Each row has a name. Each piece below is followed by the name of the row it came from, unless a question asks for something else. Each question is about the rows just above it.

[158 125 152 149  79 138 190  81 100 134  85 142 145 140 165 122 119  91
 152 106 143 154 137 145  49 190 130 136 111 108 146 130  99  43 137 134
 171 168 136 119 132 131 155 102 201] -> Botu
[107 172 110 151 172 104 114 135 122 164 120 113 137 146  89 146 149 115
 110 108 142  96 119  71 183 161 115 127 154 121 159 116 132 155 142 155
 120  90 106 179 142 115 127 103  97] -> kog
[177 115 160 140  84 134 193 108 111 130  87 144 169 156 175 109 119  91
 152 106 142 151 135 145  66 183  98 113 113 109 150 123 113  61 133 126
 172 183 118 127 131 130 155 133 181] -> Vif
After [119  91 152 106 143], its row goes on with
[154 137 145  49 190 130 136 111 108 146 130  99  43 137 134 171 168 136
 119 132 131 155 102 201]
asked: [145 140 165 122 119  91]
Botu
[113 109] is in which row?
Vif

[119 140  97 122 137 100] -> Resi
[159  98 135 144 192  30] -> vumib
[130  87 115 114 157  27] -> tezi
[ 96 110  77 129  86 165] -> Vif
[138 120  93 180  69 131] -> fel
[131 133 115 147  97 122] -> Botu
[ 52 105 128 106  86 143] -> pafad
[102  56 110 155  95 113] -> paf
[140  98 136 144 192 115] -> kog
After [ 98 135 144], its row goes on with
[192  30]
The rest of the row after [ 98 135 144 192]:
[30]

[117 184 185 159 154 183] -> kog
[ 93 154 184 185 159 210] -> Botu
[116 184 185 159 153 183] -> Vif
After [154 184], its row goes on with
[185 159 210]
Which row holds [184 185 159 154]?
kog
After [117 184], its row goes on with
[185 159 154 183]
The rest of the row after [116 184 185]:
[159 153 183]
asked: [116 184 185 159 153 183]
Vif

[118  20  51 121] -> tezi
[ 56  51 203 227] -> Resi
[ 56  51 203 206] -> Bufar
[131 139 214 114] -> paf
[233  81  39 203] -> vumib
[131 139 212 168] -> taf
[132 139 106  96] -> Rubid
[148 174 114  40] -> Vif
[131 139 213 150] -> fel
[131  58 217  70] -> Botu
The row with [131 139 213 150] is
fel
The row with [ 56  51 203 227] is
Resi
The rest of the row after [131 139 213]:
[150]
[139 214] is in which row?
paf
Go on from [118  20  51] to the end of its row.
[121]
The rest of the row after [233  81]:
[ 39 203]

[171 185 118 184  73 160  87 184 111 195  95  88 115 109  90  78 179 104] = pafad
[ 64 120 159 102  74 146 157 124 175 154 179  96 122  95 100 136 161 159] = Bufar
[159 102  74 147 128 146 157 123 175  34 110  95 122  95 101 136  77  82] = paf
[188  86 104  84  86 111 159 101  87 101  77 174 112 162 167  91 122 146] = Resi
The rest of the row after [ 95 122  95]:
[101 136  77  82]
asked: [ 87 101  77 174 112]
Resi
Go on from [136  77] to the end of its row.
[82]
Where do [146 157 124 175 154 179] appear?
Bufar
The row with [159 102  74 146] is
Bufar
After [ 95 101 136], its row goes on with
[77 82]
The rest of the row after [146 157 124 175]:
[154 179  96 122  95 100 136 161 159]

[116 197 142 180  37 190 115 131 130 114  51 123 105] -> pafad
[130 176 128 175  27 186 170 144 114 129  55 153 145] -> paf
[ 49 104 110 193  47 169 158 134 128 131  63 140 200] -> Botu
[ 53 111  93 160  47 148 149  56 112  97 115 126 170] -> Bufar
[181 171 131 175  33  79 127 132 130 135 153  46 200] -> fel
[ 47 142  66 132  45 150 177  89 159 118  83 128 168] -> taf
[178 183  59 170 128 129 140 118  28 149 175 144 158] -> tezi
[139 171 130 175  33 181 175 140 114 128  64 146 138] -> Resi
[181 177 116 184 164  79 127 132 113 135 153  46 200] -> Vif
[140 170 128 175  28 183 178 144 118 129  59 149 151] -> kog
[ 33 134  68 151  45 162 172  67 123 138  98  95 158] -> Rubid
[142 171 130 175  33 181 175 140 114 128  64 146 138] -> vumib
Where do [132  45 150 177  89 159 118  83 128] appear?
taf
asked: [175  28 183 178 144 118]
kog
The row with [140 170 128 175  28 183 178 144 118 129  59 149] is
kog
The rest of the row after [176 128 175  27 186]:
[170 144 114 129  55 153 145]
After [164  79 127 132], its row goes on with
[113 135 153  46 200]
Go on from [131 130] to the end of its row.
[114  51 123 105]

[185 202 186 138] -> fel
[125 143 226 146] -> pafad
[197 124 131 142] -> tezi
[105 110 133 219] -> taf
[186 202 186 138] -> Rubid
[192 197 162 142] -> Bufar
[119 111 133 150] -> Resi
[186 203 166 146] -> Vif
[224 136 135 150] -> paf
The rest of the row after [186 203]:
[166 146]
After [111 133], its row goes on with
[150]
The rest of the row after [224 136]:
[135 150]
[185 202] is in which row?
fel

[127 130 135 100 160 146 119  97 119 149 212 168 130 139 155 181 118 198
 140 130  50 205 147 118 111  94]  pafad
[163 122 119 109 148 129  98 143 123 126  95 121 126 128 120 186 116 183
 124 160 193 239 160 123 122 109]  taf
[160 163 120 186 136 164 149  92 128 114 162 121 113 130  93  48 118  96
 152 131 179  81 137 135 142 163]  Rubid
[202 131 143 125  98 121  89 127 129 203 118 152 124 121  75  42 110 160
 132  72 185  40 119 134 104 111]  paf
[114  99 154 135 139 157 121 145 136 144  60 140 113 139 119 158 133 211
 152 131 179  82 152 129 157 192]  fel
[105 180 121  87 171 116 105 166 119  99 101 126 129 125  59 138 127 175
 111 111 125 195 117 135 148 148]  kog
[148  96 133 124 121 106 126  97 126  98 112 140 124 134 180 138 130 147
 138 185 106  61 117 120 150 123]  vumib
The rest of the row after [152 131 179  81]:
[137 135 142 163]
asked: [163 120]
Rubid

[134  40 130 122 197 134]  fel
[127 128  45 131 131 121]  Rubid
[128 120 130 123 197 131]  Vif
[125 128  81 123 130 125]  Resi
[127 113 121 123 174 129]  paf
[128 124 128 125 186 129]  tezi
[133 162 123 157 124 115]  kog
[130  71 121 123 124 136]  vumib
[130 107 122 132 175 129]  Bufar
[130 124 123 130  63 130]  Botu
[130 123 133 132  86 129]  pafad
[131 126 126 134 194 128]  taf
asked: [130  71 121 123 124 136]
vumib
Where do [121 123 174] appear?
paf
Go on from [130 123 197] to the end of its row.
[131]
[175 129] is in which row?
Bufar

[169 141 150 114 149 117 127  77  90 152 163 111 103  85 132 110  74 117
 149 107] -> vumib
[167 183 164 155 133 120 140 106 161 152 163 112 140 151 123 157 118 153
 138  89] -> kog
[167 183 164 155 133 120 140 106 161 152 163  95 140 151 123 157 118 153
 138  89] -> pafad
[171 122  96 145 127 187 138  83 176 142 133  83 147 122 170 150 129 177
 167  98] -> paf
[ 69 137 177 160 141  82 192 188  85  79  98 169  71 123 128 141 122  98
 111 211] -> taf
[171 122  96 145 127 187 138  83 176 142 133  83 147 151 122 157 129 177
 167  98] -> Bufar
[ 39  41  86  83 114 100 120 160  42  62  46 153  68  72 118  74 114  62
  93 197] -> Resi
The rest of the row after [192 188]:
[ 85  79  98 169  71 123 128 141 122  98 111 211]
After [152 163 112], its row goes on with
[140 151 123 157 118 153 138  89]
asked: [176 142 133  83 147 122 170 150 129 177 167  98]
paf

[ 92  93 164 191 122 138  59  84 170] = paf
[152 147  49 112 131 132 171 166  84] = Rubid
[ 92  93 164 191 114 138  59  84 170] = kog
Which row holds [ 92  93 164 191 114]?
kog
The rest of the row after [ 93 164 191 114 138]:
[ 59  84 170]

[163  51 205  61  29 220 224  45 150  70] = fel
[163  51  87 220 186  34  54 222 188 182] = paf
[ 51  45 224  61 205 163 220  29  92  90] = tezi
Where do [163  51 205  61  29 220 224  45] appear?
fel
asked: [163  51 205  61  29 220 224  45 150  70]
fel

[161 143 105 127  84 189]  fel
[ 57  61 187  79 158 106]  paf
[127  82 187  79 106 172]  pafad
[226 155  91 139 178  78]  Bufar
[ 56  61 187  80 158 106]  Resi
Go on from [ 82 187] to the end of its row.
[ 79 106 172]
Go on from [187  80] to the end of its row.
[158 106]
The rest of the row after [ 56  61 187]:
[ 80 158 106]
Which row holds [127  84 189]?
fel

[126 121 101 126 208 117 158 139 141 129 108 107 145 122 161 123 153  96
 117 148 105 147 139 117 106 135  94 125 119 151 116 109 101 165 128 137
 137  99 109 121  95 120 120 143] -> fel
[ 95 137 113 104 151 117 104 126 137  79 147 159 110 123  93 172  99 150
 139 148 124 147 103 113  87 135 111 125 117 151 116  97 126 145 127 137
 137 115 109 119 104 120 120 140] -> Resi
[122 142 113 110 161 117 166 149 141 179 109 143 121 122 194 120 139  88
 114 148 103 147 144 113 143 123  94 125 121 151 116 145 101 122 128 137
 137 104 118 107  95 116 120  65] -> Vif
[ 95 140 113 104 151 117 162 160 141 128 124 159 110 122 124 130 117  99
 117 148 103 147 139 113 126 135  93 125 119 151 116 126 101 145 128 137
 137  96 109 119  95 120 120 142] -> pafad
[ 93 140 113 104 151 117 131 149 141 144 138 163 110 122 153 156 104 127
 125 148 110 147 123 113  94 135  94 125 118 151 116  99 101 164 128 137
 137 104 109 120  95 120 120 112] -> kog
[ 95 140 113 104 151 117 158 160 141 144 138 162 110 122 125 135 114 104
 117 148 105 147 139 113 116 135  94 125 119 151 111 118 101 145 128 137
 137  90 109 119  95 120 120 159] -> vumib
[139 141 107 117 189 117 160 149 141 126 107 125 133 122  25 120 147  90
 114 148 105 147 142 113 144 118  94 125 120 151 129 146 101 114 128 137
 137 113 125 100  95 106 120 155] -> paf
[152 140 101 126 208 117 158 139 141 129 108 107 145 122 161 123 153  96
 117 148 105 147 139 117 139 115  94 125 119 151 143 142 101 114 128 137
 137 131 130 100  95  99 120 144] -> Rubid
[105 140 113 104 151 117 166 152 141 127 115 159 110 122  87 124 129  92
 116 148 101 147 142 113 137 130  94 125 119 151 116 138 101 136 128 137
 137 104 111 117  95 120 120 106] -> taf
[ 95 140 113 104 149 117 158 155 141 123 126 169 110 122 169 135 114 104
 117 148 105 147 139 113 116 135  94 125 119 151 111 118 101 157 128 137
 137  91 109 119  95 121 120 170] -> Bufar
[ 95 137 122 104 151 117  97 114 135 147 146 153 110 129 168 172 101 158
 142 148 126 147 100 113  95 135 121 125 119 151 120 104 143 142 123 138
 137 130 109 119 117 120 120 115] -> Botu
[ 95 137 113 104 151 117 116 141 139 134 144 159 110 122 175 167 100 140
 133 148 119 147 112 113  86 135 100 125 116 151 116  95 110 154 128 137
 137 104 109 119  95 120 120 118] -> tezi
The rest of the row after [110 129]:
[168 172 101 158 142 148 126 147 100 113  95 135 121 125 119 151 120 104
 143 142 123 138 137 130 109 119 117 120 120 115]
[125 121] is in which row?
Vif
[125 116 151 116  95 110 154 128 137 137] is in which row?
tezi
The rest of the row after [144 138 163]:
[110 122 153 156 104 127 125 148 110 147 123 113  94 135  94 125 118 151
 116  99 101 164 128 137 137 104 109 120  95 120 120 112]

[159 162 155 158] -> pafad
[147 142 124  34] -> kog
[120  67 149 159] -> fel
[160 162 155 158] -> paf
[148 149 159  67] -> tezi
The row with [ 67 149 159] is
fel
The row with [160 162 155 158] is
paf
Go on from [ 67 149] to the end of its row.
[159]
Where do [147 142 124] appear?
kog

[122 142 121 133 120 138 123 128 134 133 131 127 160 154 125 146 125 136
 134 112 111 126 141 112 117 136 116 123 106 139 141 127 133 140 131 118
 129 137 116  86 129 126 102  94 142  95 127 143 142] = vumib
[125 164 125 112 134 151 121 135 129 127 129 150 123 129 129 150 157 120
 152 138 120 115 143 144 130 122 115 144 109 133 151 118  84 136 143 149
 122 121 115 166 130 130  89  94 130 117 109 132 107] = Bufar
[129 122 149 130 130 115 144 143 121 127 139 123 123 118 124 136 147 104
 115 133 142 132 124 116 107 134 112 132 136 122 119 120 126 112 121 116
 127 130 112  97 116 139 155  94 134 124 116 133 139] = taf
[112  99 116 139 119 103 122 121 124 140 122 121 126 122 124 122 110 147
 110 116 141 162 112 130 130 132 155 104 143 128 102 154 133 122 133 110
 122 132 155 131 142 120 157  94 130 150 143 122 137] = tezi
[105 115 133 120 136 136 138 144 143 123 136 128 147 157 129 156 148 104
 150 121 124 128 132  97 127 135 120 132 117 123 162 131 132  98 121 128
 131 126 120  50 123 117 105  94 130 111 157 142 157] = Resi
[114 113 135 138 143 118 141 141 129 122 147 130 130 142 129 135 126 108
 131 131 152 135 125 106 126 115 132 138 142 114 134 135 131  83 121 138
 128 127 132  71 110 131 148  94 134 133 145 127 146] = pafad
[141 159 117 139 127 109 120 113 120 147 120 144 123 119 124 143 143 133
 122 124 114 144 120 151 119 124 134 107 123 150 120 140 131 150 131 123
 122 128 134 183 152 120 128  94 133 124 116 133 109] = fel
[123 133 126 122 120 136 125 130 133 133 119 127 142 140 125 148 145 129
 137 121 111 134 128 122 123  84 125 118 108 137 145 132 121 140 131 114
 121 129 125 111 144 118 102  94 130 111 139 142 140] = Vif
[128 115 129 136 128 115 131 121 127 130 127 120 132 128 132 121 122 128
 118 124 126 134 120 120 126 125 134 119 134 130 122 134 129 126 118 119
 139 131 134 107 130 125 143  94 128 127 137 129 137] = Rubid
asked: [148 104 150 121 124]
Resi
Where do [116 123 106] appear?
vumib
Which row holds [129 122 147 130]?
pafad
Go on from [148 104] to the end of its row.
[150 121 124 128 132  97 127 135 120 132 117 123 162 131 132  98 121 128
 131 126 120  50 123 117 105  94 130 111 157 142 157]
The rest of the row after [123 119 124]:
[143 143 133 122 124 114 144 120 151 119 124 134 107 123 150 120 140 131
 150 131 123 122 128 134 183 152 120 128  94 133 124 116 133 109]
Where do [112  97 116 139] appear?
taf
Go on from [ 94 133 124 116 133] to the end of its row.
[109]

[122 116 110 230] -> Botu
[ 99 109 110 194] -> paf
[122 116 111 109] -> Bufar
Where do [111 109] appear?
Bufar
asked: [122 116 111 109]
Bufar
asked: [ 99 109]
paf
The rest of the row after [116 110]:
[230]
Which row holds [122 116 111]?
Bufar
asked: [109 110 194]
paf
After [122 116 111], its row goes on with
[109]

[170 145  54 227  76] : Resi
[170 146  54  83 202] : kog
[122  90  54  83 197] : Botu
[ 33 216 227  77  92] : tezi
[122  90 188 176  92] : fel
After [ 33 216], its row goes on with
[227  77  92]
The rest of the row after [170 146  54]:
[ 83 202]
asked: [170 146]
kog
Which row holds [188 176]?
fel
The row with [145  54 227  76] is
Resi
asked: [ 54 227  76]
Resi
Which row holds [ 54  83 202]?
kog

[155 171 163 167  69 167 125 140 139  89 157 146 143 147  48 148 137 140
 145 154 151 150 116 139] : Rubid
[155 171 125 167  81 167 125 140 139  89 157 146 155 122 123 107 148 140
 145 131 143 166 116 139] : fel
[155 163 125 167  69 167 125  98 139 172 231 146 116 147  63 176 137 144
 145 131 143  83 129 139] : taf
[161 171 125 136  69 125 195 140 139  89 157 146 116 147 123 148 137  99
 145 131 143 148 116 182] : Bufar
[121 171 161 167  69 143 153 140 209  89 157 170 116 147 145 206 126 140
 145 107 143 148 116 123] : Resi
[125 167  70 167 125 167 125 140 139 102 157 146 142 147 186 148 137 140
 105 105  79 148 116 139] : pafad
[155 152 125 167  69 167 125 140 139  89 135  99 115 147 158 148 185 140
 145 131 143 169 116 139] : vumib
[155 171 125 167  69 167 149 140 139  89 157 146  98 147 123 148 137 140
 145 131 143  47 139 139] : paf
[155 171 125 167 116 167 125 140 139  89 157 146  70 147 123 145 137 124
 145 114 143 148 116 113] : Vif
After [157 170 116 147], its row goes on with
[145 206 126 140 145 107 143 148 116 123]
Which row holds [155 152 125 167  69 167 125 140 139  89 135  99 115 147 158 148 185 140
 145 131 143 169 116 139]?
vumib

[124  85 104 114 169 119 118  92 145 124 133 119 121 150] -> Vif
[119 151 162 187 116 137 170 150 103 164 111 135 166 121] -> Botu
[112 140 140 105 103 167 140 162 157 136 108 114  90 152] -> paf
[141  80  91 162 113 108 151 142 146 111 143 142 137 139] -> kog
[159 116 106  63 134 139  89  93 116 116 119 134 103 157] -> pafad
[118 160 143  59 162 113  78 122 116 116 119 133  93 145] -> Rubid
[143 145 123 125 115  25 119 146 123  98  99 141 141 102] -> Resi
[118 137 117 156 154 179 174 108 121 160 150 111 156 142] -> tezi
[132 115 165 126 130  94 126 150  95 138  75 122 146  98] -> vumib
[119 151 162 187 116 137 170 164 129 120 141 127 149 105] -> taf
[141  80  91 162 113 108 151 142 146 111 143 142 137 101] -> Bufar
[132 179 165 126 130  94 126 150  95 138  75 122 146  98] -> fel
Which row holds [119 133  93 145]?
Rubid
The rest of the row after [116 116 119 133]:
[ 93 145]
asked: [119 146 123  98  99 141 141 102]
Resi

[153 178 170 128 105  48  84]  pafad
[170 178 170 127 134  50 124]  tezi
[139 213 112 154  72  48  82]  vumib
[103 178 170 128 105  48  82]  Bufar
asked: [153 178 170 128 105  48  84]
pafad
Where do [170 178 170 127] appear?
tezi
Where do [103 178 170 128 105  48  82] appear?
Bufar
The rest of the row after [178 170 127 134  50]:
[124]
The row with [213 112 154] is
vumib

